Below is a small trained network, with its code and all its weights. Each question gives an input and a target symbol and asks what happens when units are switched off, that is, made to give their printed mean instead of their output.

import numpy as np


def w(rows, s, z=0):
    codes = np.array(rows[::2]) - 128.0
    scale = np.full(codes.shape[1], s)
    scale[-1] = z or s
    return codes * scale


def f(y):
    return y / 2 * (1 + np.tanh(0.7978845608 * (y + 0.044715 * y**3)))


def softmax(a):
    e = np.exp(a - a.max(-1, keepdims=True))
    return e / e.sum(-1, keepdims=True)


def log_softmax(a):
    a = a - a.max(-1, keepdims=True)
    return a - np.log(np.exp(a).sum(-1, keepdims=True))


def net(x, mask):
    ids = ['Λγθπτφω'.index(c) for c in x.split()]
    T = len(ids)
    res = E[ids] + P[:T]
    u = 0
    for l in range(2):
        q, k, v = (res @ M[l].T for M in (Q, K, V))
        z = softmax(np.where(np.tri(T) > 0, q @ k.T / 4**0.5, -1e9)) @ v
        res = res + np.where(mask[u], z, O[l][:, -1]) @ O[l][:, :-1]
        u += 1
        y = f(res @ A[l][:, :-1].T + A[l][:, -1])
        res = res + np.where(mask[u : u + 8], y, B[l][:, -1]) @ B[l][:, :-1]
        u += 8
    return log_softmax(res[-1] @ U[:, :-1].T + U[:, -1])


Q, K, V, O, A, B = {}, {}, {}, {}, {}, {}
E = w([
[41,162,165,104],'Λ',
[200,95,51,37],'γ',
[115,51,135,75],'θ',
[121,153,93,120],'π',
[9,133,171,139],'τ',
[170,99,199,24],'φ',
[200,198,189,197],'ω',
],0.012)
P = w([
[39,253,118,36],'0',
[55,215,113,55],'1',
[67,176,122,65],'2',
[75,164,121,85],'3',
[87,140,131,100],'4',
[99,126,137,112],'5',
[108,111,146,129],'6',
[109,102,156,152],'7',
[122,93,164,159],'8',
[129,83,172,176],'9',
[108,99,155,141],'10',
],0.0053)
Q[0] = w([
[30,82,170,82],'0.h1',
[160,166,154,194],'0.h1',
[18,228,252,146],'0.h1',
[121,179,73,179],'0.h1',
],0.025)
K[0] = w([
[176,17,146,165],'0.h1',
[105,221,139,132],'0.h1',
[229,157,155,251],'0.h1',
[94,170,89,160],'0.h1',
],0.026)
V[0] = w([
[52,129,205,133],'0.h1',
[82,53,208,114],'0.h1',
[188,107,188,50],'0.h1',
[151,173,122,2],'0.h1',
],0.0078)
O[0] = w([
[150,156,92,12,163],'0.h1',
[86,127,157,17,218],'0.h1',
[157,75,218,160,240],'0.h1',
[195,2,197,163,255],'0.h1',
],0.0078,0.0053)
A[0] = w([
[160,28,92,147,120],'0.n1',
[51,124,65,159,154],'0.n2',
[159,177,116,46,128],'0.n3',
[133,93,51,167,30],'0.n4',
[123,141,81,149,1],'0.n5',
[79,181,63,165,48],'0.n6',
[85,128,12,137,104],'0.n7',
[213,112,44,89,90],'0.n8',
],0.011,0.005)
B[0] = w([
[83,148,116,154,254],'0.n1',
[64,104,72,183,118],'0.n2',
[112,120,129,191,168],'0.n3',
[169,124,238,106,111],'0.n4',
[158,188,252,141,112],'0.n5',
[115,111,237,142,123],'0.n6',
[154,83,161,93,112],'0.n7',
[106,106,189,203,159],'0.n8',
],0.02,0.0061)
Q[1] = w([
[155,224,109,173],'1.h1',
[97,27,149,110],'1.h1',
[158,225,128,115],'1.h1',
[108,254,122,110],'1.h1',
],0.022)
K[1] = w([
[59,144,184,140],'1.h1',
[202,107,84,135],'1.h1',
[61,145,128,117],'1.h1',
[4,87,168,102],'1.h1',
],0.024)
V[1] = w([
[149,142,135,110],'1.h1',
[120,120,152,137],'1.h1',
[88,179,171,136],'1.h1',
[85,248,171,119],'1.h1',
],0.011)
O[1] = w([
[118,119,130,102,107],'1.h1',
[113,109,131,149,155],'1.h1',
[177,47,83,144,96],'1.h1',
[233,2,42,91,2],'1.h1',
],0.0096,0.0035)
A[1] = w([
[142,197,59,143,222],'1.n1',
[229,97,197,200,51],'1.n2',
[186,106,134,92,86],'1.n3',
[228,254,60,147,143],'1.n4',
[138,181,153,125,115],'1.n5',
[107,120,121,121,42],'1.n6',
[162,129,238,163,49],'1.n7',
[135,125,102,42,1],'1.n8',
],0.013,0.005)
B[1] = w([
[210,247,103,100,146],'1.n1',
[64,186,147,95,193],'1.n2',
[194,173,163,161,145],'1.n3',
[68,6,156,174,155],'1.n4',
[101,97,121,108,149],'1.n5',
[140,126,112,124,122],'1.n6',
[211,77,91,133,255],'1.n7',
[150,100,165,116,138],'1.n8',
],0.019,0.0071)
U = w([
[170,141,225,155,4],'Λ',
[173,174,125,167,230],'γ',
[171,113,80,139,129],'θ',
[76,81,185,83,193],'π',
[132,65,43,134,52],'τ',
[155,99,167,253,114],'φ',
[184,44,131,93,126],'ω',
],0.0069,0.0034)

Each question gives the input, a string of symbols that net reads in full, and the target symbol t.
The units are the heads (4 rows each of Q, K, V and O) and the neurons (one row each of A and B). Each row of codes is followed by its name. A weight is (code - 128) times the scale printed after its matrix; where a second scale follows, it is the last column's (O, A, B and U).
mask holds one flag per unit, layer by layer, with each layer's heads first. A switched-off unit (its flag False) gives its mean, the last column of its rows in O or B, instead of its output. The means were averaged over made-up inputs and are rounded, as every weight is.
A unit's drop is (log p(t) with every unit on - log p(t) with that unit switched off) / (log p(t) with every unit on - log p(t) with every unit switched off).
The circuit of an input: a set's keep is (log p(t) with only the set's units on - log p(t) with every unit switched off) / (log p(t) with every unit on - log p(t) with every unit switched off). Starting from the 12 units with the biggest drops (on a tie, the unit counted first), units are removed one at a time, each time the one whose removal leaves the highest keep (on an exact tie, the one counted first), for as long as the keep stays at least 0.8.
circuit, biggest first: the units of the circuit, biggest drop first
k most important neurons: the k neurons with the biggest drops, biggest first
top k neurons in layer l: the k neurons of layer l with the biggest drops, biggest first
drop when u is switched off: that unit's drop, to one decimal
input θ γ ω θ θ ω π Λ, target γ: top 2 neurons in layer 0 -> 0.n8; 0.n2
input π τ τ γ, target φ: circuit, biggest first -> 0.n8
input ω θ γ τ π γ γ τ, target τ: circuit, biggest first -> 1.h1; 0.h1; 0.n1; 0.n2
input γ θ θ π ω θ θ, target ω: top 2 neurons in layer 0 -> 0.n1; 0.n8
input ω θ γ τ, target τ: circuit, biggest first -> 1.h1; 0.h1; 0.n2; 0.n1
input ω φ Λ φ γ Λ Λ, target γ: circuit, biggest first -> 0.h1; 0.n8; 1.n1
input ω γ θ Λ θ π θ θ τ Λ φ, target Λ: 2 most important neurons -> 0.n1; 1.n3
input θ τ θ γ θ ω τ τ θ θ, target ω: circuit, biggest first -> 1.h1; 0.n8
input Λ Λ φ, target ω: circuit, biggest first -> 1.n7; 0.h1
input γ θ θ Λ θ θ ω θ γ τ γ, target π: 3 most important neurons -> 0.n1; 0.n8; 1.n2
input Λ γ θ φ θ θ Λ γ Λ π τ, target γ: circuit, biggest first -> 0.h1; 0.n2; 1.n1
input θ φ τ π τ, target γ: circuit, biggest first -> 0.h1; 1.n1; 0.n2; 0.n8
input θ φ τ ω π τ Λ φ, target Λ: circuit, biggest first -> 1.n3; 1.h1; 0.h1; 1.n2
input π γ θ τ γ τ, target φ: circuit, biggest first -> 0.h1
input φ τ Λ θ φ τ, target ω: top 2 neurons in layer 1 -> 1.n7; 1.n2
input π θ θ τ π θ γ φ π, target γ: drop when 0.n7 is switched off -> 0.0
input γ γ θ θ γ τ, target φ: drop when 0.n7 is switched off -> 0.0
input θ γ φ τ φ Λ, target ω: drop when 1.n7 is switched off -> 0.6
